Below is a small trained network, with its code and all its weights. Each question gives an input and a class and asks what happens when units are switched off, that is, made to give their printed mean instead of their output.

import numpy as np


def w(rows, s, z=0):
    codes = np.array(rows[::2]) - 128.0
    scale = np.full(codes.shape[1], s)
    scale[-1] = z or s
    return codes * scale


def f(y):
    return y / 2 * (1 + np.tanh(0.7978845608 * (y + 0.044715 * y**3)))


def log_softmax(a):
    a = a - a.max(-1, keepdims=True)
    return a - np.log(np.exp(a).sum(-1, keepdims=True))


def net(x, mask):
    res = np.array(x, float).reshape(1, 6) / 4 @ E
    y = f(res @ A[0][:, :-1].T + A[0][:, -1])
    res = res + np.where(mask, y, B[0][:, -1]) @ B[0][:, :-1]
    return log_softmax(res[-1] @ U[:, :-1].T + U[:, -1])


A, B = {}, {}
E = w([
[62,255,190],'x0',
[14,37,142],'x1',
[128,128,128],'x2',
[128,128,128],'x3',
[128,128,128],'x4',
[177,81,233],'x5',
],0.0093)
A[0] = w([
[98,131,143,98],'n0',
[132,132,134,71],'n1',
[141,142,113,111],'n2',
[151,111,143,111],'n3',
[167,97,134,156],'n4',
[168,78,129,181],'n5',
[137,107,74,155],'n6',
[135,104,28,188],'n7',
[116,159,158,162],'n8',
[71,91,136,223],'n9',
[56,214,86,97],'n10',
[133,108,40,186],'n11',
[199,169,113,249],'n12',
[120,157,254,60],'n13',
[162,145,121,196],'n14',
[137,98,96,154],'n15',
[152,158,132,159],'n16',
[132,99,135,126],'n17',
[79,192,117,171],'n18',
[99,139,135,118],'n19',
[146,137,129,98],'n20',
[168,73,84,254],'n21',
[184,161,117,239],'n22',
[212,26,158,127],'n23',
[118,84,114,70],'n24',
[122,142,129,166],'n25',
],0.025,0.0071)
B[0] = w([
[123,115,142,149],'n0',
[131,126,135,122],'n1',
[136,137,118,138],'n2',
[135,123,116,147],'n3',
[134,122,90,175],'n4',
[111,126,78,198],'n5',
[123,169,140,176],'n6',
[97,209,157,218],'n7',
[158,108,168,178],'n8',
[46,111,141,215],'n9',
[156,38,101,239],'n10',
[101,199,152,207],'n11',
[199,170,87,221],'n12',
[141,177,254,227],'n13',
[157,143,113,169],'n14',
[114,151,125,170],'n15',
[163,125,126,165],'n16',
[108,126,116,152],'n17',
[170,62,116,222],'n18',
[127,110,139,153],'n19',
[136,127,125,133],'n20',
[80,186,59,228],'n21',
[189,148,96,204],'n22',
[112,80,25,253],'n23',
[110,133,136,161],'n24',
[137,118,131,147],'n25',
],0.059,0.018)
U = w([
[139,247,111,70],'0',
[148,165,59,113],'1',
[193,112,107,91],'2',
[193,197,187,185],'3',
[47,204,142,242],'4',
[51,118,90,3],'5',
[82,58,142,227],'6',
[79,138,225,56],'7',
],0.011,0.0046)

Each question gives the input, the list of numbers given to net, and the class t.
The units are the neurons (one row each of A and B). Each row of codes is followed by its name. A weight is (code - 128) times the scale printed after its matrix; where a second scale follows, it is the last column's (A, B and U).
mask holds one flag per neuron, in row order. A switched-off neuron (its flag False) gives its mean, the last column of its row in B, instead of its output. The means were averaged over made-up inputs and are rounded, as every weight is.
A unit's drop is (log p(t) with every unit on - log p(t) with that unit switched off) / (log p(t) with every unit on - log p(t) with every unit switched off).
The circuit of an input: a set's keep is (log p(t) with only the set's units on - log p(t) with every unit switched off) / (log p(t) with every unit on - log p(t) with every unit switched off). Starting from the 12 units with the biggest drops (on a tie, the unit counted first), units are removed one at a time, each time the one whose removal leaves the highest keep (on an exact tie, the one counted first), for as long as the keep stays at least 0.8.
units of the circuit, in order: the units of the circuit, biggest drop first
top k neurons: the k neurons with the biggest drops, biggest first
drop when u is switched off: that unit's drop, to one decimal
input [1,-7,1,-1,-2,4], class 3: units of the circuit, in order -> [n21 n13]
input [2,-2,-2,6,-5,-8], class 2: units of the circuit, in order -> [n10]
input [0,4,2,2,-8,-1], class 4: top 3 neurons -> [n23 n10 n13]
input [-4,-3,0,-6,7,0], class 0: top 4 neurons -> [n10 n18 n7 n11]
input [1,-4,-6,-5,0,4], class 3: top 3 neurons -> [n21 n10 n13]
input [6,8,0,-8,-5,1], class 7: top 2 neurons -> [n13 n23]
input [-4,-6,-8,8,-7,0], class 0: top 2 neurons -> [n10 n18]
input [-6,-5,3,0,6,0], class 0: top 4 neurons -> [n7 n10 n11 n18]
input [1,-8,3,5,3,-1], class 2: top 2 neurons -> [n13 n21]
input [1,6,-6,3,5,-1], class 6: top 2 neurons -> [n13 n21]
input [5,1,3,1,1,-2], class 6: top 2 neurons -> [n12 n22]
input [4,-4,-1,-1,-8,0], class 2: top 2 neurons -> [n7 n11]
input [0,-6,-7,-2,-8,-3], class 0: top 2 neurons -> [n23 n13]
input [1,-6,-8,7,-4,7], class 3: units of the circuit, in order -> [n13]
input [3,4,-2,-7,-3,0], class 6: top 2 neurons -> [n7 n11]
input [6,-8,8,2,-7,-5], class 2: drop when n14 is switched off -> 0.0
input [-2,8,-4,6,6,0], class 4: drop when n18 is switched off -> 0.2
input [0,4,-4,-1,1,-3], class 4: drop when n23 is switched off -> 0.5
